Below are the code and all the weights of a small trained network. Each question names an input and a class and asks about switching units off, where a switched-off unit gives its printed mean instead of its output.

import numpy as np


def w(rows, s, z=0):
    codes = np.array(rows[::2]) - 128.0
    scale = np.full(codes.shape[1], s)
    scale[-1] = z or s
    return codes * scale


def f(y):
    return np.maximum(y, 0)


def log_softmax(a):
    a = a - a.max(-1, keepdims=True)
    return a - np.log(np.exp(a).sum(-1, keepdims=True))


def net(x, mask):
    res = np.array(x, float).reshape(1, 5) / 4 @ E
    y = f(res @ A[0][:, :-1].T + A[0][:, -1])
    res = res + np.where(mask, y, B[0][:, -1]) @ B[0][:, :-1]
    return log_softmax(res[-1] @ U[:, :-1].T + U[:, -1])


A, B = {}, {}
E = w([
[189,78,65,143,101,132,115,149,43],'x0',
[65,113,117,120,135,224,193,122,126],'x1',
[130,151,33,252,138,111,192,70,166],'x2',
[122,185,115,85,115,114,144,141,108],'x3',
[106,148,112,149,106,87,148,173,111],'x4',
],0.013)
A[0] = w([
[134,204,128,186,149,205,179,137,166,139],'N0',
[137,163,186,107,152,192,74,134,118,183],'N1',
[17,131,74,130,126,111,197,70,224,115],'N2',
[193,96,110,78,61,127,51,190,101,184],'N3',
[83,138,194,116,163,183,87,210,97,252],'N4',
[2,136,166,180,119,169,146,107,119,86],'N5',
[60,181,182,127,138,59,54,84,224,147],'N6',
[187,140,130,66,35,115,68,188,62,143],'N7',
[93,246,87,175,159,197,144,89,132,101],'N8',
[204,163,36,175,148,107,159,51,123,96],'N9',
[75,65,121,95,98,217,203,123,68,125],'N10',
[181,130,117,101,153,112,120,131,60,98],'N11',
[241,150,89,213,59,124,191,73,230,223],'N12',
[98,96,65,117,107,99,89,210,173,113],'N13',
],0.008,0.0041)
B[0] = w([
[156,23,208,74,157,46,169,66,116,196],'N0',
[123,140,135,140,102,130,173,59,151,193],'N1',
[193,64,209,24,231,108,113,83,30,226],'N2',
[190,82,67,159,186,102,79,125,85,219],'N3',
[92,149,59,174,66,246,7,135,171,222],'N4',
[88,70,137,119,188,150,180,90,79,186],'N5',
[35,171,29,250,23,254,246,132,235,215],'N6',
[178,99,97,151,196,47,147,105,179,223],'N7',
[162,66,142,117,113,82,150,132,66,201],'N8',
[86,166,13,135,39,194,161,231,217,218],'N9',
[78,198,104,123,47,235,193,146,229,209],'N10',
[153,86,148,178,131,141,80,62,190,166],'N11',
[141,115,146,24,125,169,200,207,181,250],'N12',
[178,171,164,105,81,108,124,131,109,150],'N13',
],0.0065,0.013)
U = w([
[99,206,2,182,74,210,121,140,149,242],'0',
[34,188,108,89,69,204,182,198,155,110],'1',
[207,89,187,74,210,98,118,77,20,11],'2',
],0.0068,0.0012)

Each question gives the input, the list of numbers given to net, and the class t.
The units are the neurons (one row each of A and B). Each row of codes is followed by its name. A weight is (code - 128) times the scale printed after its matrix; where a second scale follows, it is the last column's (A, B and U).
mask holds one flag per neuron, in row order. A switched-off neuron (its flag False) gives its mean, the last column of its row in B, instead of its output. The means were averaged over made-up inputs and are rounded, as every weight is.
A unit's drop is (log p(t) with every unit on - log p(t) with that unit switched off) / (log p(t) with every unit on - log p(t) with every unit switched off).
The circuit of an input: a set's keep is (log p(t) with only the set's units on - log p(t) with every unit switched off) / (log p(t) with every unit on - log p(t) with every unit switched off). Starting from the 12 units with the biggest drops (on a tie, the unit counted first), units are removed one at a time, each time the one whose removal leaves the highest keep (on an exact tie, the one counted first), for as long as the keep stays at least 0.8.
units of the circuit, in order: the units of the circuit, biggest drop first
k most important neurons: the k neurons with the biggest drops, biggest first
drop when u is switched off: that unit's drop, to one decimal
input [-4,3,6,-5,-8], class 2: units of the circuit, in order -> [N2]
input [0,-2,-6,0,7], class 0: 3 most important neurons -> [N2, N4, N0]
input [8,2,-6,8,7], class 0: 3 most important neurons -> [N2, N4, N10]
input [-6,-7,3,0,-5], class 1: 4 most important neurons -> [N12, N4, N3, N7]
input [0,3,4,-8,2], class 2: units of the circuit, in order -> [N6, N2]
input [-3,-3,8,0,5], class 1: 2 most important neurons -> [N9, N12]
input [-3,-6,3,-4,8], class 1: units of the circuit, in order -> [N12, N4]
input [7,0,-6,-6,7], class 2: 3 most important neurons -> [N6, N9, N3]
input [-1,6,8,8,-8], class 2: 2 most important neurons -> [N2, N0]
input [-1,-6,-4,-1,0], class 0: 2 most important neurons -> [N2, N6]
input [0,-1,-5,-1,-8], class 0: 2 most important neurons -> [N2, N4]
input [0,-7,-8,-1,-6], class 0: 2 most important neurons -> [N4, N2]
input [7,-6,0,2,-4], class 2: 4 most important neurons -> [N6, N4, N10, N3]
input [-3,-1,7,-8,3], class 1: units of the circuit, in order -> [N12]
input [-1,-8,8,3,2], class 1: drop when N12 is switched off -> 0.6
input [3,1,-6,-2,2], class 0: drop when N2 is switched off -> 0.8
input [7,4,-7,-8,2], class 0: drop when N8 is switched off -> 0.0
